Here is a tiny trained network, its code and every weight. The questions are about switching its units off for an input and a target symbol, where a switched-off unit gives its printed mean instead of its output.

import numpy as np


def w(rows, s, z=0):
    codes = np.array(rows[::2]) - 128.0
    scale = np.full(codes.shape[1], s)
    scale[-1] = z or s
    return codes * scale


def norm(h):
    return h / np.sqrt((h * h).mean(-1, keepdims=True) + 1e-5)


def f(y):
    return y / 2 * (1 + np.tanh(0.7978845608 * (y + 0.044715 * y**3)))


def softmax(a):
    e = np.exp(a - a.max(-1, keepdims=True))
    return e / e.sum(-1, keepdims=True)


def log_softmax(a):
    a = a - a.max(-1, keepdims=True)
    return a - np.log(np.exp(a).sum(-1, keepdims=True))


def net(x, mask):
    ids = ['βδζηθξπσφψ'.index(c) for c in x.split()]
    T = len(ids)
    res = E[ids] + P[:T]
    r = norm(res)
    for j in range(2):
        rows = slice(2 * j, 2 * j + 2)
        q, k, v = (r @ M[0][rows].T for M in (Q, K, V))
        z = softmax(np.where(np.tri(T) > 0, q @ k.T / 2**0.5, -1e9)) @ v
        o = O[0][rows]
        res = res + np.where(mask[j], z, o[:, -1]) @ o[:, :-1]
    y = f(norm(res) @ A[0][:, :-1].T + A[0][:, -1])
    res = res + np.where(mask[2:10], y, B[0][:, -1]) @ B[0][:, :-1]
    return log_softmax(norm(res)[-1] @ U[:, :-1].T + U[:, -1])


Q, K, V, O, A, B = {}, {}, {}, {}, {}, {}
E = w([
[82,209,207,92,118,198],'β',
[88,191,160,223,224,90],'δ',
[82,150,126,2,139,152],'ζ',
[123,118,94,171,235,76],'η',
[35,137,171,135,113,188],'θ',
[117,92,106,57,128,181],'ξ',
[141,190,174,193,144,183],'π',
[116,185,154,124,176,120],'σ',
[65,198,185,178,167,115],'φ',
[58,149,156,217,182,133],'ψ',
],0.0068)
P = w([
[154,97,133,134,109,89],'0',
[168,140,122,177,169,254],'1',
[125,88,174,119,181,113],'2',
[145,154,57,133,90,138],'3',
[122,92,171,105,176,122],'4',
[143,119,74,117,160,220],'5',
[130,106,173,117,183,111],'6',
[119,211,47,63,124,136],'7',
[130,90,165,134,181,110],'8',
],0.013)
Q[0] = w([
[93,135,121,114,206,186],'head 1',
[111,221,2,150,72,141],'head 1',
[106,205,32,132,76,118],'head 2',
[95,196,196,111,141,60],'head 2',
],0.0095)
K[0] = w([
[114,169,36,129,101,78],'head 1',
[115,135,54,101,206,241],'head 1',
[101,127,49,136,205,250],'head 2',
[140,40,133,102,157,109],'head 2',
],0.012)
V[0] = w([
[252,170,100,111,175,121],'head 1',
[147,128,97,157,196,81],'head 1',
[141,107,127,80,140,107],'head 2',
[118,246,193,108,76,82],'head 2',
],0.012)
O[0] = w([
[2,156,206,197,18,190,219],'head 1',
[63,59,231,58,96,147,254],'head 1',
[35,38,38,181,80,136,92],'head 2',
[76,222,99,75,112,43,123],'head 2',
],0.0089,0.0044)
A[0] = w([
[109,158,197,74,168,217,36],'neuron 1',
[137,60,216,82,105,137,3],'neuron 2',
[85,214,206,103,144,121,43],'neuron 3',
[154,150,254,144,87,231,87],'neuron 4',
[38,86,125,161,184,150,227],'neuron 5',
[162,211,84,161,163,175,165],'neuron 6',
[106,231,58,161,96,182,149],'neuron 7',
[239,111,166,77,188,68,144],'neuron 8',
],0.0091,0.0029)
B[0] = w([
[147,118,111,161,121,12,201],'neuron 1',
[99,82,131,225,88,64,164],'neuron 2',
[205,108,117,100,74,115,187],'neuron 3',
[163,143,55,86,163,143,250],'neuron 4',
[165,172,81,121,102,172,194],'neuron 5',
[76,68,205,150,130,76,166],'neuron 6',
[18,109,146,174,153,128,162],'neuron 7',
[86,112,154,93,141,226,166],'neuron 8',
],0.011)
U = w([
[92,236,112,134,184,94,125],'β',
[133,68,133,151,113,23,77],'δ',
[81,246,33,120,115,201,66],'ζ',
[79,57,156,201,88,153,65],'η',
[209,134,92,84,222,137,65],'θ',
[180,84,90,150,73,216,73],'ξ',
[233,191,95,130,73,101,142],'π',
[22,197,211,129,72,131,184],'σ',
[132,184,161,102,147,171,255],'φ',
[100,88,231,111,195,171,126],'ψ',
],0.011,0.0038)

Each question gives the input, a string of symbols that net reads in full, and the target symbol t.
The units are the heads (2 rows each of Q, K, V and O) and the neurons (one row each of A and B). Each row of codes is followed by its name. A weight is (code - 128) times the scale printed after its matrix; where a second scale follows, it is the last column's (O, A, B and U).
mask holds one flag per unit, heads first, then neurons. A switched-off unit (its flag False) gives its mean, the last column of its rows in O or B, instead of its output. The means were averaged over made-up inputs and are rounded, as every weight is.
A unit's drop is (log p(t) with every unit on - log p(t) with that unit switched off) / (log p(t) with every unit on - log p(t) with every unit switched off).
The circuit of an input: a set's keep is (log p(t) with only the set's units on - log p(t) with every unit switched off) / (log p(t) with every unit on - log p(t) with every unit switched off). Starting from all 10 units, units are removed one at a time, each time the one whose removal leaves the highest keep (on an exact tie, the one counted first), for as long as the keep stays at least 0.8.
units of the circuit, in order: the units of the circuit, biggest drop first
unit that matters most: the unit with the biggest drop
k most important neurons: the k neurons with the biggest drops, biggest first
which heads matter: for each layer, one digit per head in row order, 1 if its drop is at least 0.15 and else 0, layers parted by /
input σ ψ δ, target σ: unit that matters most -> head 2
input σ ψ σ ψ, target θ: units of the circuit, in order -> head 2; neuron 4
input π σ φ φ φ δ ψ π, target π: 2 most important neurons -> neuron 1; neuron 4
input σ σ σ θ σ σ, target ψ: which heads matter -> 10
input η ψ σ σ, target θ: units of the circuit, in order -> head 2; neuron 4
input σ π π θ σ β, target ψ: which heads matter -> 10
input β σ θ η η, target β: which heads matter -> 11
input π σ σ ξ φ, target π: which heads matter -> 00
input η φ π η, target δ: units of the circuit, in order -> head 2; neuron 6
input ζ ζ ψ σ θ φ σ, target ζ: units of the circuit, in order -> head 2; neuron 5
input θ ψ σ δ β π σ θ, target β: 2 most important neurons -> neuron 7; neuron 4
input δ ψ π, target δ: 2 most important neurons -> neuron 2; neuron 1
input σ θ σ ψ σ β, target θ: units of the circuit, in order -> head 2; head 1
input η σ ψ ξ σ φ σ, target η: units of the circuit, in order -> head 2
input η σ ζ π θ σ, target β: 4 most important neurons -> neuron 7; neuron 1; neuron 4; neuron 6
input σ η σ θ, target ξ: which heads matter -> 11
input θ η θ, target θ: which heads matter -> 10
input σ θ β θ ψ σ σ ψ η, target σ: which heads matter -> 11
input φ σ σ σ φ ψ ψ σ, target θ: which heads matter -> 01
input η η π σ ζ, target η: most important neuron -> neuron 2
input σ π σ σ δ ψ ψ φ, target θ: which heads matter -> 01
input η σ β, target η: which heads matter -> 11
input δ σ θ, target δ: which heads matter -> 10
input π π σ θ σ ξ δ, target π: which heads matter -> 00
input φ σ π ψ θ θ θ θ, target ψ: which heads matter -> 11
input ψ π σ ψ, target β: 2 most important neurons -> neuron 4; neuron 7
